Look-ups in named tables: a row name and a column name give one cell, copied from the table.

vun:
	favofom	salavol	kotegam	likesat	vitugo	demidin	zifiki
dil	64.38	72.05	7.60	75.53	71.91	69.04	68.49
rumim	69.34	69.51	91.06	77.79	50.95	34.19	38.55
tigu	28.68	54.80	60.70	72.97	47.82	73.30	69.35
dabem	59.03	71.00	1.80	73.39	66.24	66.39	64.57
mabe	30.79	51.52	60.14	77.71	49.13	72.63	69.72

What is the kotegam of dil in vun? 7.60
What is the demidin of rumim in vun? 34.19
What is the kotegam of rumim in vun? 91.06
What is the favofom of mabe in vun? 30.79
What is the salavol of dil in vun? 72.05
What is the salavol of dabem in vun? 71.00
What is the favofom of dabem in vun? 59.03
What is the likesat of mabe in vun? 77.71
What is the zifiki of dil in vun? 68.49
What is the demidin of dabem in vun? 66.39
What is the kotegam of mabe in vun? 60.14
What is the vitugo of dil in vun? 71.91
What is the vitugo of tigu in vun? 47.82
What is the demidin of dil in vun? 69.04
What is the likesat of dabem in vun? 73.39
What is the vitugo of rumim in vun? 50.95
What is the kotegam of dabem in vun? 1.80
What is the kotegam of tigu in vun? 60.70
What is the demidin of mabe in vun? 72.63
Which row has the largest favofom? rumim

sege:
|  | vamiz | pidota | rigipa | febaben | tus | nebozi | bulim | rovad | tuzuke | renudi |
|---|---|---|---|---|---|---|---|---|---|---|
| vusotup | 0.1 | 2.9 | 2.9 | 5.0 | -0.3 | 3.3 | 7.6 | 6.9 | 3.8 | 3.6 |
| mog | 5.4 | 3.6 | -0.7 | 4.5 | -2.4 | 0.8 | 5.2 | 5.0 | 1.9 | 3.5 |
| nos | 0.2 | 7.4 | 4.2 | 1.1 | 3.8 | 1.3 | 4.0 | 3.0 | 1.7 | -0.7 |
| sovufo | 5.8 | 3.6 | -1.0 | -3.1 | 3.9 | 2.6 | 5.0 | 2.2 | -1.1 | 5.1 |
| bur | 5.1 | 2.4 | 6.9 | 0.3 | 0.1 | -5.5 | -1.1 | 5.3 | -2.1 | 1.7 |
| pob | 3.3 | 5.9 | 0.5 | 0.9 | 2.4 | 1.1 | 2.9 | 2.6 | 1.9 | 4.5 |
| suriri | 1.6 | 0.4 | 3.3 | 3.4 | 2.3 | -3.8 | 5.7 | -2.4 | 3.7 | 4.1 |
| pifate | 0.1 | 3.7 | 3.5 | -0.1 | 2.8 | 2.7 | 0.3 | 1.0 | 3.7 | 1.3 |

suriri, febaben: 3.4
bur, tus: 0.1
mog, vamiz: 5.4
pifate, renudi: 1.3
mog, pidota: 3.6
sovufo, rigipa: -1.0
mog, bulim: 5.2

folo =
         botus  kesi  rakab  fipuga  sugizu
famosug     49   103     12      43      47
kebagol     21    63    202      21      41
deveg       29    75     47       0      87
zif         31    57     21       8     122
pase        25    48    150      47      14

What is the kesi of pase in folo?
48
What is the fipuga of deveg in folo?
0
What is the kesi of deveg in folo?
75
What is the botus of zif in folo?
31
What is the rakab of zif in folo?
21
What is the kesi of zif in folo?
57
What is the fipuga of pase in folo?
47
What is the botus of kebagol in folo?
21
What is the sugizu of famosug in folo?
47

temom.tsv
	laz	logonuk
zivos	231	715
lur	226	705
von	74	762
sagaf	769	77

zivos, laz: 231
von, laz: 74
sagaf, logonuk: 77
sagaf, laz: 769
von, logonuk: 762
lur, logonuk: 705
zivos, logonuk: 715
lur, laz: 226

lova:
        faruru  rimesov    zepi  liputi   zigop  muzukif
ged      0.666   -0.097  -0.210   0.201   0.199   -0.428
zegam   -0.887   -0.457   0.012  -0.416  -0.639    0.235
rig      0.848   -0.386  -0.068   0.352   0.327   -0.472
fus     -0.537   -0.612   0.143  -0.182  -0.429    0.190
mono     0.901   -0.379  -0.007   0.407   0.326   -0.393
sibovu  -0.913   -0.458   0.008  -0.431  -0.661    0.243
tam     -0.153    0.050  -0.466  -0.314  -0.204   -0.410
riba     0.675   -0.147  -0.195   0.211   0.206   -0.438
mopag   -0.765   -0.373  -0.107  -0.421  -0.568    0.078
tul      0.804   -0.238  -0.122   0.310   0.291   -0.443
zime    -0.465    0.157  -0.466  -0.447  -0.404   -0.225

zegam, zigop: -0.639
tul, muzukif: -0.443
ged, zigop: 0.199
mono, zigop: 0.326
tul, faruru: 0.804
riba, zigop: 0.206
Row with the largest zepi: fus

degir =
         dur   tir
kamedu   0.6   0.2
minose  -0.8   0.0
muv      0.5  -0.4

What is the dur of kamedu in degir?
0.6
What is the tir of kamedu in degir?
0.2
What is the dur of minose in degir?
-0.8
What is the tir of minose in degir?
0.0
What is the dur of muv in degir?
0.5
What is the tir of muv in degir?
-0.4

tele
|  | zud | perega | nekani |
|---|---|---|---|
| zut | 74.3 | 62.2 | 14.0 |
| sumesak | 43.2 | 55.3 | 51.7 |
| git | 9.5 | 96.3 | 6.6 |
| latinil | 42.5 | 48.6 | 64.5 |
| dipode | 15.1 | 71.2 | 84.4 |
| kebo | 94.3 | 23.4 | 55.1 |
| figugek | 31.1 | 71.0 | 31.8 |
| muro | 47.5 | 41.2 | 74.1 |
| kove | 55.1 | 52.9 | 44.3 |
| tegif | 31.2 | 71.5 | 32.6 |
| vot | 46.2 | 76.7 | 28.4 |
| kuf | 49.7 | 73.9 | 18.5 |

perega of zut: 62.2
zud of kuf: 49.7
perega of kuf: 73.9
nekani of zut: 14.0
zud of tegif: 31.2
perega of kove: 52.9
nekani of latinil: 64.5
perega of latinil: 48.6
perega of dipode: 71.2
perega of git: 96.3
zud of kebo: 94.3
nekani of kebo: 55.1
zud of figugek: 31.1
nekani of git: 6.6
zud of latinil: 42.5
zud of zut: 74.3
zud of git: 9.5

